Here is a tiny trained network, its code and every weight. The questions are about switching its units off for an input and a target symbol, where a switched-off unit gives its printed mean instead of its output.

import numpy as np


def w(rows, s, z=0):
    codes = np.array(rows[::2]) - 128.0
    scale = np.full(codes.shape[1], s)
    scale[-1] = z or s
    return codes * scale


def norm(h):
    return h / np.sqrt((h * h).mean(-1, keepdims=True) + 1e-5)


def f(y):
    return y / 2 * (1 + np.tanh(0.7978845608 * (y + 0.044715 * y**3)))


def softmax(a):
    e = np.exp(a - a.max(-1, keepdims=True))
    return e / e.sum(-1, keepdims=True)


def log_softmax(a):
    a = a - a.max(-1, keepdims=True)
    return a - np.log(np.exp(a).sum(-1, keepdims=True))


def net(x, mask):
    ids = ['ΞΣΦβδηλμπτψ'.index(c) for c in x.split()]
    T = len(ids)
    res = E[ids] + P[:T]
    u = 0
    for l in range(2):
        r = norm(res)
        for j in range(3):
            rows = slice(2 * j, 2 * j + 2)
            q, k, v = (r @ M[l][rows].T for M in (Q, K, V))
            z = softmax(np.where(np.tri(T) > 0, q @ k.T / 2**0.5, -1e9)) @ v
            o = O[l][rows]
            res = res + np.where(mask[u + j], z, o[:, -1]) @ o[:, :-1]
        u += 3
        y = f(norm(res) @ A[l][:, :-1].T + A[l][:, -1])
        res = res + np.where(mask[u : u + 8], y, B[l][:, -1]) @ B[l][:, :-1]
        u += 8
    return log_softmax(norm(res)[-1] @ U[:, :-1].T + U[:, -1])


Q, K, V, O, A, B = {}, {}, {}, {}, {}, {}
E = w([
[156,87,27,141,46,207],'Ξ',
[95,217,172,77,198,204],'Σ',
[111,162,165,142,112,80],'Φ',
[123,185,171,134,88,101],'β',
[103,54,134,118,57,166],'δ',
[108,176,117,77,169,89],'η',
[189,2,97,78,192,186],'λ',
[10,58,124,58,102,166],'μ',
[61,119,115,80,54,61],'π',
[114,204,181,135,181,109],'τ',
[205,211,230,201,130,100],'ψ',
],0.015)
P = w([
[124,160,82,129,80,152],'0',
[156,106,158,9,197,59],'1',
[211,197,126,160,123,127],'2',
[147,103,78,145,125,83],'3',
[93,89,188,111,138,110],'4',
[191,182,110,151,123,148],'5',
[140,102,75,145,125,87],'6',
[84,69,213,144,168,104],'7',
[181,182,104,150,122,159],'8',
],0.015)
Q[0] = w([
[206,130,32,106,170,148],'L0H1',
[159,39,88,104,183,93],'L0H1',
[174,86,177,233,158,94],'L0H2',
[79,132,83,255,45,181],'L0H2',
[193,154,80,102,79,200],'L0H3',
[104,170,118,154,112,121],'L0H3',
],0.0089)
K[0] = w([
[12,68,212,174,157,126],'L0H1',
[84,72,129,44,176,134],'L0H1',
[73,91,124,139,138,131],'L0H2',
[96,88,106,112,69,199],'L0H2',
[143,50,136,170,84,211],'L0H3',
[126,125,98,117,97,164],'L0H3',
],0.011)
V[0] = w([
[72,139,95,122,133,138],'L0H1',
[179,158,94,130,91,151],'L0H1',
[128,158,126,105,136,95],'L0H2',
[101,113,96,84,152,123],'L0H2',
[131,182,105,141,117,138],'L0H3',
[135,164,94,11,97,108],'L0H3',
],0.011)
O[0] = w([
[116,50,107,120,50,180,135],'L0H1',
[74,170,195,254,100,141,193],'L0H1',
[56,62,144,237,4,247,138],'L0H2',
[103,151,101,128,231,66,144],'L0H2',
[44,67,44,98,213,152,166],'L0H3',
[116,184,106,59,168,117,254],'L0H3',
],0.0042,0.0061)
A[0] = w([
[170,187,138,122,217,206,49],'L0N1',
[130,76,162,164,226,88,41],'L0N2',
[118,102,255,65,220,112,253],'L0N3',
[104,165,221,193,166,43,145],'L0N4',
[128,120,163,33,130,108,163],'L0N5',
[83,154,111,117,100,190,105],'L0N6',
[190,150,128,135,156,218,231],'L0N7',
[109,97,99,63,118,144,230],'L0N8',
],0.0092,0.0016)
B[0] = w([
[164,253,142,96,101,119,169],'L0N1',
[55,105,91,131,79,137,142],'L0N2',
[120,58,214,146,72,159,214],'L0N3',
[110,57,94,87,144,126,255],'L0N4',
[73,81,186,164,121,200,168],'L0N5',
[137,108,154,171,175,99,178],'L0N6',
[85,139,168,114,85,154,200],'L0N7',
[102,150,139,94,166,147,218],'L0N8',
],0.011,0.0049)
Q[1] = w([
[161,174,124,101,189,113],'L1H1',
[138,157,162,123,146,108],'L1H1',
[113,76,99,156,119,142],'L1H2',
[92,111,148,130,118,8],'L1H2',
[73,125,91,172,165,128],'L1H3',
[120,147,115,104,111,104],'L1H3',
],0.016)
K[1] = w([
[157,246,105,151,113,167],'L1H1',
[142,205,148,150,180,103],'L1H1',
[67,52,140,165,128,115],'L1H2',
[98,188,68,131,71,84],'L1H2',
[168,114,123,126,146,172],'L1H3',
[125,138,136,89,205,129],'L1H3',
],0.012)
V[1] = w([
[39,45,149,90,122,127],'L1H1',
[109,159,115,186,75,141],'L1H1',
[98,72,143,121,126,107],'L1H2',
[101,125,115,187,184,199],'L1H2',
[155,171,3,138,107,183],'L1H3',
[149,113,127,118,106,171],'L1H3',
],0.0077)
O[1] = w([
[135,248,181,122,68,71,253],'L1H1',
[129,160,28,87,132,227,123],'L1H1',
[190,101,139,118,156,106,159],'L1H2',
[254,98,170,50,168,108,118],'L1H2',
[225,106,133,137,145,12,178],'L1H3',
[225,136,143,110,65,46,147],'L1H3',
],0.007,0.0062)
A[1] = w([
[113,107,226,192,82,163,114],'L1N1',
[59,160,193,98,172,181,98],'L1N2',
[56,163,220,187,131,176,32],'L1N3',
[72,89,82,71,208,122,96],'L1N4',
[126,67,75,129,72,143,105],'L1N5',
[245,125,95,114,184,52,255],'L1N6',
[161,96,153,177,187,80,96],'L1N7',
[181,154,100,162,118,112,106],'L1N8',
],0.012,0.0048)
B[1] = w([
[82,75,192,88,168,151,195],'L1N1',
[194,61,111,135,90,122,191],'L1N2',
[143,130,89,125,190,12,183],'L1N3',
[72,130,227,154,116,100,149],'L1N4',
[152,70,109,43,119,48,152],'L1N5',
[87,96,97,148,161,135,254],'L1N6',
[146,135,53,109,94,59,130],'L1N7',
[148,88,142,188,101,127,164],'L1N8',
],0.012,0.0079)
U = w([
[206,66,253,74,91,88,185],'Ξ',
[29,98,143,121,241,174,252],'Σ',
[167,2,53,149,135,7,29],'Φ',
[96,181,79,52,47,58,67],'β',
[87,130,90,189,169,201,108],'δ',
[152,88,142,145,143,202,63],'η',
[216,130,171,237,30,122,153],'λ',
[130,168,98,120,173,177,141],'μ',
[238,179,111,56,185,37,66],'π',
[194,131,153,223,248,138,134],'τ',
[189,165,151,101,181,124,95],'ψ',
],0.0076,0.0028)

Each question gives the input, a string of symbols that net reads in full, and the target symbol t.
The units are the heads (2 rows each of Q, K, V and O) and the neurons (one row each of A and B). Each row of codes is followed by its name. A weight is (code - 128) times the scale printed after its matrix; where a second scale follows, it is the last column's (O, A, B and U).
mask holds one flag per unit, layer by layer, with each layer's heads first. A switched-off unit (its flag False) gives its mean, the last column of its rows in O or B, instead of its output. The means were averaged over made-up inputs and are rounded, as every weight is.
A unit's drop is (log p(t) with every unit on - log p(t) with that unit switched off) / (log p(t) with every unit on - log p(t) with every unit switched off).
The circuit of an input: a set's keep is (log p(t) with only the set's units on - log p(t) with every unit switched off) / (log p(t) with every unit on - log p(t) with every unit switched off). Starting from the 12 units with the biggest drops (on a tie, the unit counted first), units are removed one at a time, each time the one whose removal leaves the highest keep (on an exact tie, the one counted first), for as long as the keep stays at least 0.8.
circuit, biggest first: the units of the circuit, biggest drop first
most important unit: the unit with the biggest drop
k most important neurons: the k neurons with the biggest drops, biggest first
k most important neurons of layer l: the k neurons of layer l with the biggest drops, biggest first
heads that matter: for each layer, one digit per head in row order, 1 if its drop is at least 0.15 and else 0, layers parted by /
input τ δ Φ π π Φ Φ, target β: heads that matter => 000 / 101
input π τ Ξ ψ, target Φ: circuit, biggest first => [L0N4; L1N7]
input ψ Ξ Ξ π ψ π τ, target β: heads that matter => 000 / 110
input τ Φ π δ, target β: 3 most important neurons of layer 0 => [L0N3; L0N4; L0N7]
input Ξ π μ, target Φ: heads that matter => 100 / 000
input τ η η η τ π λ Ξ, target Ξ: heads that matter => 110 / 011
input Ξ Ξ Φ Ξ ψ τ, target π: 4 most important neurons => [L0N1; L1N3; L0N7; L1N2]
input π τ Ξ η Ξ, target Σ: 4 most important neurons => [L1N6; L0N8; L1N2; L0N3]
input π ψ Ξ π π β, target δ: most important unit => L1H1
input β δ Ξ β τ ψ μ, target Ξ: heads that matter => 000 / 000
input η Ξ η π, target β: 2 most important neurons of layer 0 => [L0N5; L0N4]
input π ψ π β, target β: heads that matter => 010 / 001
input Ξ ψ Ξ ψ τ Ξ τ, target Φ: heads that matter => 001 / 001
input Ξ Ξ Ξ Ξ Φ μ, target Φ: heads that matter => 000 / 001
input τ η Ξ η Ξ, target Σ: heads that matter => 110 / 000
input η π Ξ η, target Σ: most important unit => L1N4
input μ π π τ Ξ, target Ξ: 3 most important neurons of layer 0 => [L0N8; L0N1; L0N3]
input Φ π Ξ Φ δ π Σ, target π: 4 most important neurons => [L1N3; L0N1; L1N2; L0N6]
input Ξ τ Ξ τ τ Ξ η, target Σ: 2 most important neurons of layer 0 => [L0N8; L0N4]
input τ Φ Ξ τ, target Φ: most important unit => L0H2
input λ Σ δ π Ξ Φ, target Σ: 3 most important neurons => [L0N4; L0N3; L0N5]
input Ξ η Ξ ψ β π π, target β: 2 most important neurons of layer 0 => [L0N3; L0N6]
